Below is a small trained network, with its code and all its weights. Each question gives an input and a target symbol and asks what happens when units are switched off, that is, made to give their printed mean instead of their output.

import numpy as np


def w(rows, s, z=0):
    codes = np.array(rows[::2]) - 128.0
    scale = np.full(codes.shape[1], s)
    scale[-1] = z or s
    return codes * scale


def norm(h):
    return h / np.sqrt((h * h).mean(-1, keepdims=True) + 1e-5)


def f(y):
    return y / 2 * (1 + np.tanh(0.7978845608 * (y + 0.044715 * y**3)))


def softmax(a):
    e = np.exp(a - a.max(-1, keepdims=True))
    return e / e.sum(-1, keepdims=True)


def log_softmax(a):
    a = a - a.max(-1, keepdims=True)
    return a - np.log(np.exp(a).sum(-1, keepdims=True))


def net(x, mask):
    ids = ['αβγδεζθλψω'.index(c) for c in x.split()]
    T = len(ids)
    res = E[ids] + P[:T]
    q, k, v = (norm(res) @ M[0].T for M in (Q, K, V))
    z = softmax(np.where(np.tri(T) > 0, q @ k.T / 3**0.5, -1e9)) @ v
    res = res + np.where(mask[0], z, O[0][:, -1]) @ O[0][:, :-1]
    y = f(norm(res) @ A[0][:, :-1].T + A[0][:, -1])
    res = res + np.where(mask[1:13], y, B[0][:, -1]) @ B[0][:, :-1]
    return log_softmax(norm(res)[-1] @ U[:, :-1].T + U[:, -1])


Q, K, V, O, A, B = {}, {}, {}, {}, {}, {}
E = w([
[122,156,167,2],'α',
[113,176,143,136],'β',
[89,163,136,20],'γ',
[159,134,59,145],'δ',
[23,164,236,39],'ε',
[148,66,214,167],'ζ',
[117,42,101,81],'θ',
[133,110,81,165],'λ',
[231,94,103,110],'ψ',
[210,172,120,201],'ω',
],0.02)
P = w([
[153,124,75,253],'0',
[144,125,101,187],'1',
[134,125,95,158],'2',
[139,132,88,138],'3',
[151,132,78,134],'4',
[151,137,83,111],'5',
[145,141,83,104],'6',
[142,148,86,91],'7',
[138,152,93,71],'8',
[136,151,94,64],'9',
[129,150,93,69],'10',
[132,150,98,74],'11',
],0.0066)
Q[0] = w([
[142,194,177,207],'h0',
[41,6,197,102],'h0',
[194,139,18,146],'h0',
],0.015)
K[0] = w([
[55,250,88,159],'h0',
[86,66,219,219],'h0',
[166,91,23,76],'h0',
],0.013)
V[0] = w([
[106,127,255,154],'h0',
[70,231,177,181],'h0',
[25,76,127,142],'h0',
],0.0094)
O[0] = w([
[131,84,147,220,55],'h0',
[93,169,79,254,2],'h0',
[55,70,71,99,137],'h0',
],0.01,0.0091)
A[0] = w([
[106,197,89,204,10],'n0',
[155,216,83,143,87],'n1',
[117,152,101,103,107],'n2',
[195,237,160,180,101],'n3',
[117,189,114,185,37],'n4',
[102,21,77,99,126],'n5',
[214,96,79,119,156],'n6',
[183,121,121,103,102],'n7',
[171,41,252,147,184],'n8',
[194,41,144,142,124],'n9',
[102,155,130,62,157],'n10',
[86,206,86,91,100],'n11',
],0.015,0.012)
B[0] = w([
[113,55,102,111,135],'n0',
[179,95,86,121,143],'n1',
[124,135,86,144,140],'n2',
[83,44,77,37,151],'n3',
[99,76,97,141,131],'n4',
[100,122,166,109,225],'n5',
[87,173,169,74,226],'n6',
[128,121,137,113,165],'n7',
[172,148,210,201,209],'n8',
[129,203,194,171,171],'n9',
[140,68,84,156,245],'n10',
[141,160,85,247,148],'n11',
],0.013,0.011)
U = w([
[203,176,77,129,204],'α',
[249,36,145,169,25],'β',
[156,83,137,151,77],'γ',
[66,215,144,100,91],'δ',
[247,199,180,85,19],'ε',
[109,51,194,60,114],'ζ',
[138,90,122,159,79],'θ',
[190,127,134,205,239],'λ',
[74,145,145,162,253],'ψ',
[113,51,92,172,178],'ω',
],0.013,0.0054)

Each question gives the input, a string of symbols that net reads in full, and the target symbol t.
The units are the heads (3 rows each of Q, K, V and O) and the neurons (one row each of A and B). Each row of codes is followed by its name. A weight is (code - 128) times the scale printed after its matrix; where a second scale follows, it is the last column's (O, A, B and U).
mask holds one flag per unit, heads first, then neurons. A switched-off unit (its flag False) gives its mean, the last column of its rows in O or B, instead of its output. The means were averaged over made-up inputs and are rounded, as every weight is.
A unit's drop is (log p(t) with every unit on - log p(t) with that unit switched off) / (log p(t) with every unit on - log p(t) with every unit switched off).
The circuit of an input: a set's keep is (log p(t) with only the set's units on - log p(t) with every unit switched off) / (log p(t) with every unit on - log p(t) with every unit switched off). Starting from the 12 units with the biggest drops (on a tie, the unit counted first), units are removed one at a time, each time the one whose removal leaves the highest keep (on an exact tie, the one counted first), for as long as the keep stays at least 0.8.
circuit, biggest first: the units of the circuit, biggest drop first
most important unit: the unit with the biggest drop
top k neurons: the k neurons with the biggest drops, biggest first
drop of u: that unit's drop, to one decimal
input θ θ θ λ δ γ ψ δ ψ α λ, target ε: top neuron => [n3]
input γ λ γ λ λ, target δ: circuit, biggest first => [n6 h0]
input θ θ θ θ ζ θ λ λ ω, target α: top 3 neurons => [n5 n11 n1]
input ω δ λ, target α: circuit, biggest first => [h0 n11]
input θ δ λ θ ψ θ δ ω, target α: circuit, biggest first => [h0 n5 n8]
input ω ω ζ λ λ ε ψ λ α, target β: circuit, biggest first => [h0 n6 n10]
input β θ λ ω ω δ θ δ λ λ, target α: circuit, biggest first => [h0 n11 n5]
input θ ω λ θ ε α β, target ω: circuit, biggest first => [h0 n3]
input δ ω ψ α, target ε: top 2 neurons => [n5 n3]
input α θ α ζ γ, target ω: top 2 neurons => [n6 n10]
input α θ β ψ λ, target ε: drop of h0 => 1.0
input θ θ α δ, target α: drop of h0 => 1.1
input δ δ δ λ ω α, target α: drop of n4 => 0.0
input ψ α δ γ, target α: most important unit => n5
